Below are the code and all the weights of a small trained network. Each question names an input and a class and asks about switching units off, where a switched-off unit gives its printed mean instead of its output.

import numpy as np


def w(rows, s, z=0):
    codes = np.array(rows[::2]) - 128.0
    scale = np.full(codes.shape[1], s)
    scale[-1] = z or s
    return codes * scale


def norm(h):
    return h / np.sqrt((h * h).mean(-1, keepdims=True) + 1e-5)


def f(y):
    return np.maximum(y, 0)


def log_softmax(a):
    a = a - a.max(-1, keepdims=True)
    return a - np.log(np.exp(a).sum(-1, keepdims=True))


def net(x, mask):
    res = np.array(x, float).reshape(1, 6) / 4 @ E
    u = 0
    for l in range(4):
        y = f(norm(res) @ A[l][:, :-1].T + A[l][:, -1])
        res = res + np.where(mask[u : u + 4], y, B[l][:, -1]) @ B[l][:, :-1]
        u += 4
    return log_softmax(norm(res)[-1] @ U[:, :-1].T + U[:, -1])


A, B = {}, {}
E = w([
[131,98,119,168,114,127,98,123,119,102],'x0',
[158,183,114,148,186,214,182,100,173,110],'x1',
[149,127,117,79,88,138,184,73,58,103],'x2',
[109,2,182,109,157,122,210,190,147,62],'x3',
[107,114,94,120,156,145,112,107,130,88],'x4',
[197,105,200,88,140,87,105,94,156,124],'x5',
],0.0096)
A[0] = w([
[104,115,137,152,151,94,83,171,240,174,8],'0.n0',
[205,149,120,162,129,149,154,175,121,147,56],'0.n1',
[186,101,146,116,194,88,92,87,159,108,64],'0.n2',
[1,159,93,174,159,154,138,137,120,114,33],'0.n3',
],0.0091,0.0014)
B[0] = w([
[182,88,33,56,157,39,160,79,136,156,230],'0.n0',
[67,122,80,54,57,226,51,214,156,35,179],'0.n1',
[87,110,153,205,2,250,157,109,183,208,218],'0.n2',
[97,62,177,73,111,139,117,68,149,229,254],'0.n3',
],0.0094,0.0051)
A[1] = w([
[22,96,101,179,132,156,137,192,66,133,21],'1.n0',
[86,69,193,178,227,91,182,216,115,81,2],'1.n1',
[177,196,165,190,117,106,255,198,31,34,25],'1.n2',
[119,212,121,179,189,75,67,49,106,108,86],'1.n3',
],0.007,0.0018)
B[1] = w([
[119,186,174,93,27,181,193,142,172,195,252],'1.n0',
[148,231,169,187,143,141,168,247,51,44,230],'1.n1',
[173,143,2,207,179,129,97,131,120,190,196],'1.n2',
[177,98,170,222,153,135,185,181,7,134,226],'1.n3',
],0.0077,0.0025)
A[2] = w([
[157,112,97,115,21,153,218,105,44,125,110],'2.n0',
[65,153,107,139,176,248,109,87,229,2,102],'2.n1',
[127,92,47,167,221,102,84,171,197,139,1],'2.n2',
[131,210,116,148,176,95,91,90,88,198,25],'2.n3',
],0.007,0.0037)
B[2] = w([
[173,117,58,83,128,87,129,123,198,133,253],'2.n0',
[88,128,139,2,125,72,30,235,98,110,202],'2.n1',
[248,41,93,59,183,120,135,97,187,37,150],'2.n2',
[165,122,179,248,114,115,152,191,110,85,177],'2.n3',
],0.0098,0.0071)
A[3] = w([
[197,97,11,125,162,103,107,196,161,68,181],'3.n0',
[148,213,132,198,219,120,98,36,56,176,5],'3.n1',
[104,25,186,94,193,168,254,145,125,36,125],'3.n2',
[70,132,159,72,78,143,124,127,172,243,175],'3.n3',
],0.0061,0.0028)
B[3] = w([
[198,85,84,94,108,84,140,124,15,121,238],'3.n0',
[180,116,75,215,180,165,119,189,95,157,153],'3.n1',
[126,172,160,245,157,154,143,103,104,125,209],'3.n2',
[151,53,168,136,144,164,134,173,88,134,254],'3.n3',
],0.011,0.0068)
U = w([
[209,95,150,87,152,159,152,110,76,150,209],'0',
[227,112,49,71,198,88,206,19,148,118,4],'1',
[168,221,182,254,181,148,172,116,77,96,91],'2',
[91,128,222,108,82,209,182,20,212,224,136],'3',
[122,135,167,43,127,53,98,154,89,99,88],'4',
],0.0095,0.0016)

Each question gives the input, the list of numbers given to net, and the class t.
The units are the neurons (one row each of A and B). Each row of codes is followed by its name. A weight is (code - 128) times the scale printed after its matrix; where a second scale follows, it is the last column's (A, B and U).
mask holds one flag per neuron, layer by layer. A switched-off neuron (its flag False) gives its mean, the last column of its row in B, instead of its output. The means were averaged over made-up inputs and are rounded, as every weight is.
A unit's drop is (log p(t) with every unit on - log p(t) with that unit switched off) / (log p(t) with every unit on - log p(t) with every unit switched off).
The circuit of an input: a set's keep is (log p(t) with only the set's units on - log p(t) with every unit switched off) / (log p(t) with every unit on - log p(t) with every unit switched off). Starting from the 12 units with the biggest drops (on a tie, the unit counted first), units are removed one at a time, each time the one whose removal leaves the highest keep (on an exact tie, the one counted first), for as long as the keep stays at least 0.8.
units of the circuit, in order: the units of the circuit, biggest drop first
most important unit: the unit with the biggest drop
top k neurons: the k neurons with the biggest drops, biggest first
k most important neurons of layer l: the k neurons of layer l with the biggest drops, biggest first
input [-5,6,-5,-3,-5,1], class 4: most important unit => 0.n1
input [2,3,-6,-2,4,-8], class 3: top 2 neurons => [0.n3, 3.n0]
input [7,-1,7,3,4,8], class 3: units of the circuit, in order => [0.n2, 3.n0]
input [2,-4,8,7,-3,-1], class 1: top 2 neurons => [2.n0, 1.n2]
input [-8,-3,-7,-8,5,0], class 2: 2 most important neurons of layer 1 => [1.n3, 1.n2]
input [2,8,-7,0,-7,3], class 4: units of the circuit, in order => [0.n1, 2.n1]
input [-4,5,-3,-3,1,0], class 4: units of the circuit, in order => [0.n1, 2.n1]
input [7,-1,-6,-5,1,1], class 1: top 2 neurons => [0.n0, 2.n2]
input [-1,8,6,-2,5,-7], class 4: 2 most important neurons of layer 0 => [0.n2, 0.n0]
input [-5,-8,8,-2,-6,1], class 1: units of the circuit, in order => [2.n0, 2.n1]
input [-5,-4,5,-4,1,-7], class 3: units of the circuit, in order => [3.n0, 0.n3]
input [0,-1,-1,7,1,-6], class 2: top 2 neurons => [1.n1, 3.n2]
input [1,5,-4,6,-4,5], class 2: top 2 neurons => [3.n2, 2.n0]
input [3,5,-7,4,-2,1], class 1: top 2 neurons => [0.n0, 2.n2]
input [-4,8,6,8,-6,4], class 2: units of the circuit, in order => [3.n2]
input [-2,0,-4,-6,-5,3], class 2: 2 most important neurons of layer 1 => [1.n3, 1.n2]
input [-7,-4,-8,-6,-5,0], class 1: 2 most important neurons of layer 2 => [2.n2, 2.n1]
input [-7,6,2,-2,-5,-2], class 4: top 2 neurons => [0.n1, 2.n1]
input [-7,4,-6,0,-4,7], class 3: top 2 neurons => [0.n2, 2.n0]
input [8,8,2,5,4,-3], class 4: top neuron => [2.n1]
input [-3,-5,6,-4,-4,-7], class 3: top 2 neurons => [0.n0, 3.n0]
input [-6,-1,0,3,1,5], class 3: top 2 neurons => [0.n2, 3.n0]
input [1,-7,-3,-3,-2,-8], class 3: units of the circuit, in order => [3.n0, 1.n0]
input [-8,-6,7,-1,7,-8], class 3: 2 most important neurons of layer 0 => [0.n3, 0.n0]
input [7,5,4,-7,-6,4], class 2: top 2 neurons => [1.n3, 0.n0]
input [-6,-3,4,-1,-2,-2], class 1: top 2 neurons => [0.n3, 2.n0]
input [-8,6,-8,5,-1,6], class 1: most important unit => 0.n0
input [-2,-3,5,6,5,-4], class 2: top 3 neurons => [3.n2, 1.n1, 0.n0]
